Here is a tiny trained network, its code and every weight. The questions are about switching its units off for an input and a class, where a switched-off unit gives its printed mean instead of its output.

import numpy as np


def w(rows, s, z=0):
    codes = np.array(rows[::2]) - 128.0
    scale = np.full(codes.shape[1], s)
    scale[-1] = z or s
    return codes * scale


def norm(h):
    return h / np.sqrt((h * h).mean(-1, keepdims=True) + 1e-5)


def f(y):
    return np.maximum(y, 0)


def log_softmax(a):
    a = a - a.max(-1, keepdims=True)
    return a - np.log(np.exp(a).sum(-1, keepdims=True))


def net(x, mask):
    res = np.array(x, float).reshape(1, 7) / 4 @ E
    u = 0
    for l in range(3):
        y = f(norm(res) @ A[l][:, :-1].T + A[l][:, -1])
        res = res + np.where(mask[u : u + 10], y, B[l][:, -1]) @ B[l][:, :-1]
        u += 10
    return log_softmax(norm(res)[-1] @ U[:, :-1].T + U[:, -1])


A, B = {}, {}
E = w([
[24,139,94,121,111,35],'x0',
[153,112,161,28,132,56],'x1',
[143,254,124,137,82,114],'x2',
[135,124,158,159,124,110],'x3',
[134,124,132,144,112,128],'x4',
[135,126,163,156,132,107],'x5',
[124,130,101,104,126,143],'x6',
],0.0057)
A[0] = w([
[85,91,101,180,169,163,183],'L0N1',
[48,88,41,182,104,59,182],'L0N2',
[152,193,92,87,204,105,248],'L0N3',
[152,133,154,175,119,219,66],'L0N4',
[133,203,96,187,172,116,35],'L0N5',
[108,118,99,121,105,169,109],'L0N6',
[117,201,179,92,155,153,146],'L0N7',
[138,88,161,69,78,110,115],'L0N8',
[98,146,109,254,138,121,22],'L0N9',
[152,76,161,91,121,204,193],'L0N10',
],0.0085,0.0015)
B[0] = w([
[135,63,207,107,73,163,213],'L0N1',
[180,151,115,84,253,113,254],'L0N2',
[164,87,156,174,78,136,196],'L0N3',
[88,170,141,84,220,74,218],'L0N4',
[104,93,156,139,67,139,180],'L0N5',
[109,82,143,142,109,155,157],'L0N6',
[120,91,134,159,103,68,179],'L0N7',
[141,103,209,80,141,182,193],'L0N8',
[88,129,136,101,132,142,213],'L0N9',
[131,113,100,149,157,61,233],'L0N10',
],0.0069,0.0054)
A[1] = w([
[186,198,116,155,19,140,164],'L1N1',
[246,128,122,149,129,132,129],'L1N2',
[167,99,74,131,197,142,201],'L1N3',
[171,136,149,152,142,185,151],'L1N4',
[102,184,129,120,44,150,169],'L1N5',
[81,102,204,75,53,165,176],'L1N6',
[115,76,99,153,43,105,112],'L1N7',
[94,147,74,94,110,107,97],'L1N8',
[82,117,107,161,141,222,116],'L1N9',
[109,254,151,67,141,95,255],'L1N10',
],0.0081,0.0025)
B[1] = w([
[112,29,136,193,44,76,189],'L1N1',
[120,188,54,118,169,69,185],'L1N2',
[109,154,125,187,38,57,235],'L1N3',
[107,121,41,119,177,49,166],'L1N4',
[102,2,194,115,126,156,174],'L1N5',
[113,164,147,60,113,150,203],'L1N6',
[239,163,103,120,122,191,142],'L1N7',
[168,114,99,162,135,116,150],'L1N8',
[84,252,178,85,105,175,168],'L1N9',
[190,88,133,165,140,109,254],'L1N10',
],0.0066,0.0053)
A[2] = w([
[44,159,102,187,159,122,248],'L2N1',
[126,163,127,136,177,60,152],'L2N2',
[97,76,182,2,101,165,210],'L2N3',
[100,176,168,159,163,73,104],'L2N4',
[229,152,131,60,116,92,121],'L2N5',
[122,179,174,59,91,150,150],'L2N6',
[190,113,81,160,148,154,91],'L2N7',
[186,95,130,113,107,58,189],'L2N8',
[92,80,165,124,183,102,175],'L2N9',
[134,164,88,134,143,100,215],'L2N10',
],0.0091,0.0018)
B[2] = w([
[138,128,121,2,145,73,173],'L2N1',
[155,116,57,159,120,193,207],'L2N2',
[150,137,132,219,122,146,228],'L2N3',
[141,151,70,95,175,214,189],'L2N4',
[91,150,169,112,202,146,208],'L2N5',
[80,208,177,94,152,235,156],'L2N6',
[167,165,104,129,168,113,137],'L2N7',
[58,161,107,123,88,183,255],'L2N8',
[154,168,123,155,37,97,239],'L2N9',
[199,77,36,148,93,124,157],'L2N10',
],0.0073,0.0084)
U = w([
[235,121,1,100,228,61,129],'0',
[142,11,159,216,83,93,66],'1',
[88,163,223,20,188,202,6],'2',
[162,133,88,156,112,223,236],'3',
],0.0087,0.0024)

Each question gives the input, the list of numbers given to net, and the class t.
The units are the neurons (one row each of A and B). Each row of codes is followed by its name. A weight is (code - 128) times the scale printed after its matrix; where a second scale follows, it is the last column's (A, B and U).
mask holds one flag per neuron, layer by layer. A switched-off neuron (its flag False) gives its mean, the last column of its row in B, instead of its output. The means were averaged over made-up inputs and are rounded, as every weight is.
A unit's drop is (log p(t) with every unit on - log p(t) with that unit switched off) / (log p(t) with every unit on - log p(t) with every unit switched off).
The circuit of an input: a set's keep is (log p(t) with only the set's units on - log p(t) with every unit switched off) / (log p(t) with every unit on - log p(t) with every unit switched off). Starting from the 12 units with the biggest drops (on a tie, the unit counted first), units are removed one at a time, each time the one whose removal leaves the highest keep (on an exact tie, the one counted first), for as long as the keep stays at least 0.8.
units of the circuit, in order: the units of the circuit, biggest drop first
unit that matters most: the unit with the biggest drop
k most important neurons: the k neurons with the biggest drops, biggest first
k most important neurons of layer l: the k neurons of layer l with the biggest drops, biggest first
drop of u: that unit's drop, to one decimal
input [-5,-8,0,-5,4,5,-3], class 2: unit that matters most => L0N2
input [1,-8,8,8,-5,1,-6], class 1: 4 most important neurons => (L1N1; L1N5; L0N5; L1N10)
input [4,-5,-1,3,-7,4,-1], class 2: units of the circuit, in order => (L0N9; L2N1)
input [-5,5,4,3,7,1,-6], class 0: 2 most important neurons of layer 1 => (L1N2; L1N4)
input [-5,1,-4,-2,5,4,3], class 0: 2 most important neurons of layer 2 => (L2N3; L2N6)
input [-4,-7,6,-2,-3,8,5], class 2: 2 most important neurons => (L1N9; L0N2)
input [4,-4,4,3,-8,8,-4], class 0: 4 most important neurons => (L0N2; L0N1; L0N8; L2N1)
input [3,-5,6,6,6,1,2], class 1: units of the circuit, in order => (L0N5; L1N5; L1N1)
input [5,-8,2,-5,3,1,-8], class 2: 2 most important neurons => (L0N1; L0N5)
input [-7,2,-5,6,2,8,-5], class 0: units of the circuit, in order => (L1N2; L2N3; L1N4)
input [-5,-6,-7,-2,-3,-8,2], class 1: 3 most important neurons of layer 2 => (L2N4; L2N8; L2N2)
input [5,0,6,2,5,4,2], class 1: 3 most important neurons => (L0N4; L0N5; L0N10)
input [-8,5,-5,4,2,-8,-7], class 0: units of the circuit, in order => (L0N10; L1N2)
input [-2,-7,6,3,2,5,7], class 2: most important neuron => (L1N9)
input [7,8,1,5,7,5,5], class 2: 3 most important neurons of layer 0 => (L0N8; L0N10; L0N4)
input [3,4,-1,0,6,2,6], class 2: 3 most important neurons of layer 0 => (L0N8; L0N10; L0N4)
input [5,-7,7,-1,1,1,-6], class 1: 3 most important neurons of layer 0 => (L0N5; L0N4; L0N10)
input [3,4,-8,1,1,-7,1], class 1: units of the circuit, in order => (L2N3; L2N4)
input [3,8,-7,-5,8,-3,8], class 2: 2 most important neurons => (L0N8; L1N1)
input [7,0,8,6,2,0,6], class 1: unit that matters most => L0N4
input [-6,-3,-6,1,8,-3,-2], class 0: units of the circuit, in order => (L0N10; L0N4)
input [-3,-8,5,2,-8,-5,3], class 2: 2 most important neurons => (L1N9; L0N4)
input [8,-8,1,-1,-1,-5,-3], class 0: 2 most important neurons => (L0N2; L0N8)
input [6,-6,-4,-4,-3,3,6], class 0: 3 most important neurons of layer 1 => (L1N6; L1N3; L1N5)
input [6,1,0,-2,8,5,0], class 0: drop of L0N5 => 0.0
input [5,4,8,5,6,6,8], class 1: drop of L1N1 => 0.3
input [1,-4,7,5,6,-5,4], class 1: most important neuron => (L1N1)
